Below are the code and all the weights of a small trained network. Each question names an input and a class and asks about switching units off, where a switched-off unit gives its printed mean instead of its output.

import numpy as np


def w(rows, s, z=0):
    codes = np.array(rows[::2]) - 128.0
    scale = np.full(codes.shape[1], s)
    scale[-1] = z or s
    return codes * scale


def norm(h):
    return h / np.sqrt((h * h).mean(-1, keepdims=True) + 1e-5)


def f(y):
    return np.maximum(y, 0)


def log_softmax(a):
    a = a - a.max(-1, keepdims=True)
    return a - np.log(np.exp(a).sum(-1, keepdims=True))


def net(x, mask):
    res = np.array(x, float).reshape(1, 6) / 4 @ E
    u = 0
    for l in range(2):
        y = f(norm(res) @ A[l][:, :-1].T + A[l][:, -1])
        res = res + np.where(mask[u : u + 16], y, B[l][:, -1]) @ B[l][:, :-1]
        u += 16
    return log_softmax(norm(res)[-1] @ U[:, :-1].T + U[:, -1])


A, B = {}, {}
E = w([
[146,144,108,179],'x0',
[66,231,42,151],'x1',
[2,70,120,168],'x2',
[111,170,117,100],'x3',
[77,119,247,160],'x4',
[102,154,173,185],'x5',
],0.0051)
A[0] = w([
[87,14,173,150,171],'0.n1',
[140,25,153,31,175],'0.n2',
[154,112,217,143,69],'0.n3',
[145,53,157,150,161],'0.n4',
[154,160,68,83,137],'0.n5',
[160,125,214,172,102],'0.n6',
[98,137,118,201,214],'0.n7',
[98,170,59,143,93],'0.n8',
[138,184,155,228,59],'0.n9',
[81,61,182,92,66],'0.n10',
[112,62,89,84,206],'0.n11',
[75,97,103,40,4],'0.n12',
[74,51,71,161,49],'0.n13',
[133,138,196,255,100],'0.n14',
[7,153,89,142,138],'0.n15',
[123,183,125,59,45],'0.n16',
],0.0093,0.0036)
B[0] = w([
[95,151,51,46,254],'0.n1',
[61,65,123,123,247],'0.n2',
[217,47,91,93,192],'0.n3',
[94,114,98,74,211],'0.n4',
[119,239,107,69,220],'0.n5',
[148,60,166,106,204],'0.n6',
[79,186,42,207,227],'0.n7',
[182,116,105,117,200],'0.n8',
[44,44,161,196,188],'0.n9',
[93,188,115,160,190],'0.n10',
[118,176,97,110,218],'0.n11',
[63,57,226,44,152],'0.n12',
[131,231,51,254,184],'0.n13',
[66,69,195,39,228],'0.n14',
[69,96,154,225,245],'0.n15',
[163,171,132,105,163],'0.n16',
],0.005)
A[1] = w([
[129,141,106,164,32],'1.n1',
[111,62,185,228,63],'1.n2',
[67,107,136,46,127],'1.n3',
[72,142,96,156,2],'1.n4',
[77,76,179,88,64],'1.n5',
[223,90,123,161,126],'1.n6',
[55,157,121,137,173],'1.n7',
[214,118,205,150,231],'1.n8',
[164,94,168,166,70],'1.n9',
[161,75,101,143,12],'1.n10',
[194,211,60,1,98],'1.n11',
[90,206,122,140,88],'1.n12',
[88,145,100,226,126],'1.n13',
[116,199,71,111,176],'1.n14',
[81,20,89,158,42],'1.n15',
[137,162,49,139,126],'1.n16',
],0.0082,0.0024)
B[1] = w([
[159,111,71,117,139],'1.n1',
[87,44,107,77,173],'1.n2',
[174,69,134,127,209],'1.n3',
[127,114,142,174,172],'1.n4',
[160,126,114,115,190],'1.n5',
[24,74,157,93,146],'1.n6',
[112,7,121,136,216],'1.n7',
[121,72,176,237,162],'1.n8',
[150,177,131,175,137],'1.n9',
[123,123,137,93,133],'1.n10',
[3,195,133,77,254],'1.n11',
[107,67,168,121,186],'1.n12',
[143,171,168,209,208],'1.n13',
[232,143,191,109,223],'1.n14',
[128,143,88,101,199],'1.n15',
[218,151,182,137,198],'1.n16',
],0.0053,0.006)
U = w([
[148,111,139,165,74],'0',
[45,107,147,206,153],'1',
[219,63,202,97,108],'2',
[86,45,131,48,195],'3',
[140,186,60,213,159],'4',
[189,176,196,143,55],'5',
[192,139,137,143,2],'6',
[177,249,121,61,192],'7',
],0.015,0.0078)

Each question gives the input, the list of numbers given to net, and the class t.
The units are the neurons (one row each of A and B). Each row of codes is followed by its name. A weight is (code - 128) times the scale printed after its matrix; where a second scale follows, it is the last column's (A, B and U).
mask holds one flag per neuron, layer by layer. A switched-off neuron (its flag False) gives its mean, the last column of its row in B, instead of its output. The means were averaged over made-up inputs and are rounded, as every weight is.
A unit's drop is (log p(t) with every unit on - log p(t) with that unit switched off) / (log p(t) with every unit on - log p(t) with every unit switched off).
The circuit of an input: a set's keep is (log p(t) with only the set's units on - log p(t) with every unit switched off) / (log p(t) with every unit on - log p(t) with every unit switched off). Starting from the 12 units with the biggest drops (on a tie, the unit counted first), units are removed one at a time, each time the one whose removal leaves the highest keep (on an exact tie, the one counted first), for as long as the keep stays at least 0.8.
units of the circuit, in order: the units of the circuit, biggest drop first
k most important neurons: the k neurons with the biggest drops, biggest first
top k neurons in layer l: the k neurons of layer l with the biggest drops, biggest first
drop of u: that unit's drop, to one decimal
input [0,6,4,-8,3,-7], class 4: units of the circuit, in order : 0.n13, 0.n14
input [8,0,-4,0,-6,5], class 7: units of the circuit, in order : 0.n15, 1.n11
input [-1,1,5,-4,-5,-8], class 4: units of the circuit, in order : 0.n13
input [-8,3,5,-5,-3,-3], class 1: units of the circuit, in order : 0.n13, 0.n15
input [4,-3,7,3,0,-4], class 4: units of the circuit, in order : 0.n13, 0.n14
input [7,-2,-2,-2,-5,4], class 5: top 2 neurons in layer 0 : 0.n1, 0.n15
input [5,8,-2,-3,-5,-1], class 7: units of the circuit, in order : 0.n5, 1.n14
input [-6,1,7,3,2,-8], class 1: 2 most important neurons : 0.n15, 0.n13
input [-3,-5,-8,-6,1,-7], class 3: 2 most important neurons : 1.n6, 1.n14
input [2,-6,-6,-3,-8,3], class 7: 3 most important neurons : 0.n15, 1.n7, 0.n5
input [-3,-8,-8,-8,-8,0], class 3: 3 most important neurons : 1.n6, 1.n11, 1.n14
input [0,4,-5,-7,5,-6], class 7: top 4 neurons in layer 0 : 0.n15, 0.n5, 0.n9, 0.n2
input [1,5,6,-4,-8,-8], class 4: top 3 neurons in layer 0 : 0.n15, 0.n13, 0.n1
input [4,5,-5,5,3,7], class 1: units of the circuit, in order : 0.n9
input [1,4,-4,2,8,-3], class 2: drop of 1.n16 : -0.2
input [-2,1,-3,-1,3,2], class 2: drop of 0.n9 : -0.1
input [7,-6,-5,-4,-2,-7], class 3: drop of 1.n6 : 0.2
input [1,5,5,1,3,-4], class 4: drop of 0.n7 : 0.2
